M =
[[  63.7  139.9   88.8  -26.0  142.9   59.3  184.5   69.1   26.2  -46.1
   116.4   94.2  -53.2]
 [ 110.6   31.2  107.5  132.3  -40.2 -154.8  177.8  165.4   76.6  -55.9
    52.9 -137.9    4.7]
 [ -61.9   48.5  -60.1 -105.0 -114.6  105.3 -139.0  136.2   -4.2 -100.2
   -39.3   10.8  191.4]
 [ -23.2 -115.3  110.3  -72.7  -29.8  -47.2  169.3  193.0  189.7  139.6
  -150.0  -18.5   -6.2]
 [ 155.7  140.7  149.4  -41.4  161.6  148.6  156.4  -32.2  -47.8  129.4
     6.1  131.2   22.2]
 [ -46.2   85.6  183.7 -127.5 -153.1  107.0 -122.8  -12.0  196.7   47.6
    61.7  140.2  -22.5]
 [ 179.0  -70.0 -120.7  -88.4 -154.3  -66.5  150.1  126.7  -37.6  -23.8
   -77.0   22.9  -65.1]
 [ -39.1 -146.5  -70.2  181.1 -105.0  -70.0  136.1  -28.2  -56.0  102.5
   159.7   19.5  141.1]
 [-117.1  199.7  -68.1  -89.8 -108.1  -39.1 -146.3  194.3   64.5  197.2
   -64.4  151.2  195.9]]
The entry just right of -153.1 is 107.0
The entry just right of the largest entry?
A: -68.1
The first entry in reading order: 63.7
The largest entry?
A: 199.7
The 2nd smallest entry?
A: -154.3
The entry just left of the smallest entry: -40.2
The entry just right of 136.1: -28.2
The entry just left of 107.5 -> 31.2
The fifth entry in reading order: 142.9
The entry just right of the centre entry?
A: -32.2
The entry just right of 140.2?
A: -22.5
The entry just left of the centre entry?
A: 148.6
The fourth entry in reading order: -26.0
The entry just right of -150.0?
A: -18.5
The entry just left of -53.2?
A: 94.2
The entry just right of 52.9 is -137.9

B =
6,1,7,6,8,8,7
4,8,5,6,5,5,5
7,5,6,7,5,6,6
7,8,7,6,7,6,6
5,9,5,5,6,5,5
6,8,7,6,8,6,7
7,3,6,7,6,7,7
6,7,6,5,7,6,8
7,4,7,7,5,6,7
The second smallest entry? 3
The first entry in reading order is 6
The last entry, reading row by row -> 7
The entry at the centre is 5
The top-right entry: 7
The 3rd-last entry, reading row by row? 5
The entry just right of 1? 7
The top entry of the column that holds the largest entry? 1
The smallest entry in the first column? 4
The largest entry? 9
The entry directly below the largest entry: 8
The second entry from the end, reading row by row: 6
The entry directly above the centre entry? 6
The 3rd entry on the main diagonal? 6
The entry in the bottom-left corner: 7
The entry directly below the smallest entry? 8
The entry just left of the largest entry? 5
The bottom entry of the column that holds the smallest entry? 4
The fifth entry, reading row by row? 8

X =
array([[ -7,  -2,  15,  14,  13,  36, -22, -11, -16,   6,  11, -27, -30,
         -7, -34],
       [-39, -59,   3,  12,  -4,  -2,   8,  28,  19,  10,  32,  33, -41,
         16,  35],
       [-51, -40,  -5,  -9,  -3,   8,  32,  36, -19, -13,  50, -34,  47,
        -47, -37],
       [ 37,  -8,   1,  10,   1,  -5, -22, -34,  19,  11, -10,  22,  37,
          0,  27],
       [ 17,   3,  -6,  -9, -10,  18,  50, -12, -23, -20, -28,  34, -21,
        -46,  40],
       [ 32, -26,   9,  10,  23,  26, -17,  41,  27,  18, -28,   6, -37,
          0,  -1]])
The entry just right of -16: 6
The entry just right of 16 -> 35
Read off the 3rd entry in reading order.
Answer: 15
Read off the 3rd smallest entry.
Answer: -47
The entry just right of -21: -46
The entry just right of the smallest entry -> 3
The fifth entry in reading order: 13
Read off the entry just left of 41.
Answer: -17
Read off the entry just right of 28.
Answer: 19
The entry just left of 34 -> -28
The smallest entry -> -59
The entry just left of the smallest entry is -39

Questions about the array below.
1) Find the entry just left of the smallest entry.
2) Find the largest entry.
[[2, 57, -24, -36, 52, -3, -5], [-30, 4, 18, 24, -4, -9, -12], [30, 1, 20, 7, -16, -38, -37], [-12, 9, -2, 1, 7, 6, 4], [-13, 14, -7, 4, 9, 11, 9], [-13, 7, -4, -2, 3, 12, 10], [-12, -5, -9, 1, 0, 8, 8], [-1, -26, 9, -14, 9, -24, -21], [-15, -13, -26, -8, -5, 48, 49], [-12, 26, -3, -1, 20, 6, 3], [-11, 20, -2, 1, 12, 8, 5], [46, -5, 7, -22, 1, -15, -15], [-14, -19, -17, 51, -22, 23, 27], [25, -50, 52, 0, -47, -11, -13], [-17, 34, -11, 20, 9, 28, 25], [-9, -31, -19, 64, -36, 29, 35]]
1) 25
2) 64

m = 678	3	-200	-114	163	-68	-984	15	-758	-420	-183	-551	216	206
The 2nd entry from the right is 216
Report the entry just left of the smallest entry.
A: -68
Report the entry just right of 15.
A: -758
Report the entry just right of -200.
A: -114
Report the entry just left of -68.
A: 163

 476   260   -75   232   608  -119   137    88
 526    51    94   133   575  -461   141  -253
 364   -84   -80   301   502  -366   336    94
 362    22   310    39   701  -129   346    72
 206  -237   429   194   525   151   481   102
 133  -243   323    10   453    37   429   118
  41  -340   764   -41   539   251   546   151
  61  -397   756  -113   542   311   483   293
 192  -434   776  -127   372   279   537   629
 -31  -652   990  -103   440   620   558   724
 -35  -379   471  -337    -8   650   491   418
Read off the entry just left of 372.
Answer: -127
Read off the second entry in reading order.
Answer: 260
Read off the fourth entry, reading row by row.
Answer: 232
The first entry of the largest entry's row: -31
Read off the last entry, reading row by row.
Answer: 418
The 2nd entry on the diagonal from the top-right corner: 141
Read off the bottom-left entry.
Answer: -35
The second smallest entry is -461
Read off the top-right entry.
Answer: 88
The entry just right of 558 -> 724
The 2nd entry from the end, reading row by row -> 491
Read off the entry directly below the largest entry.
Answer: 471
The entry just left of 310 is 22
The entry directly below 323 is 764
The largest entry in the first row is 608
The entry directly below 88: -253
The third entry on the diagonal from the top-right corner: -366
Read off the third smallest entry.
Answer: -434
The smallest entry in the first row: -119
Read off the third entry from the end, reading row by row.
Answer: 650
The entry directly below the smallest entry -> -379
Read off the smallest entry.
Answer: -652
The entry directly above -243: -237
The entry directly below 756 is 776
The 2nd entry on the main diagonal: 51
The 1st entry, reading row by row is 476
The entry directly above 22 -> -84
Read off the 3rd entry on the main diagonal.
Answer: -80

a =
[[-57 -48  -2  53  50  43]
 [-14   4  53  20 -36  32]
 [-33 -15 -26  47  33  48]
 [ -1 -46 -71  -5  13  15]
 [-19  17  16 -65  -1 -52]
 [ 31  40 -32   0  -9  -3]
 [ 33 -47  47 -23 -42 -16]
 [-17  10 -17 -24 -30  -3]]
The top-right entry: 43
Find the 4th entry, reading row by row.
Answer: 53
Find the smallest entry in the last row.
Answer: -30
The smallest entry in the last column is -52
Find the entry directly above 15.
Answer: 48
The 1st entry, reading row by row -> -57
The entry directly below -19 is 31
The entry directly below -15: -46
Find the 3rd entry on the main diagonal.
Answer: -26
Find the fifth-last entry, reading row by row.
Answer: 10
Find the entry directly below the smallest entry.
Answer: 16
Find the last entry, reading row by row.
Answer: -3
Find the entry directly above 48.
Answer: 32
The first entry in the row that holds the smallest entry is -1
Find the largest entry in the first column.
Answer: 33
Find the third entry from the end, reading row by row.
Answer: -24
The second entry on the main diagonal -> 4
The bottom-left entry: -17
The 3rd entry on the diagonal from the top-right corner: 47
Find the entry directly below 48.
Answer: 15
Find the entry just left of 32.
Answer: -36
The fourth entry from the end, reading row by row is -17

Read these off the matrix that follows. Counting starts at 0.
1) Give the top-left entry.
2) Give the entry directly below the largest entry.
3) Give the entry at row 0, column 1.
4) Give the bottom entry of the column that holds the largest entry.
5) Give the entry at row 0, column 2.
6) Give the entry in the bottom-right corner.
7) Give the entry at row 2, column 0.
8) Give the entry at row 2, column 1.
[[ 2  1  3  1  1  1  1 27  0  5 -8 34]
 [ 4  1  3  1  1  2  2 17  1  7 -8 36]
 [ 1  0  0  1  1  2  2  2  1 61 -8  4]
 [ 2  0  0  1  1  0 15 15  0 33 -8  9]
 [13  0  4  1  1  4  6  5  3  9 -8 28]
 [ 3  1  2  1  1  1  3 20  0 10 -8 32]
 [ 3  3  6  1  1 11  0  3 17  5 -8 25]
 [ 1  0  0  0  1  0  8  2  0 60 -8  2]
 [ 5  0  0  1  1  1 16 12  0 22 -8 16]
 [ 7  0  1  1  1  3  7  8  2 21 -8 23]
 [ 2  0  0  1  0  0 17 40  0  2 -8 12]
 [ 1  2  1  0  2 19  0  0 30 14 -8  6]]
1) 2
2) 33
3) 1
4) 14
5) 3
6) 6
7) 1
8) 0
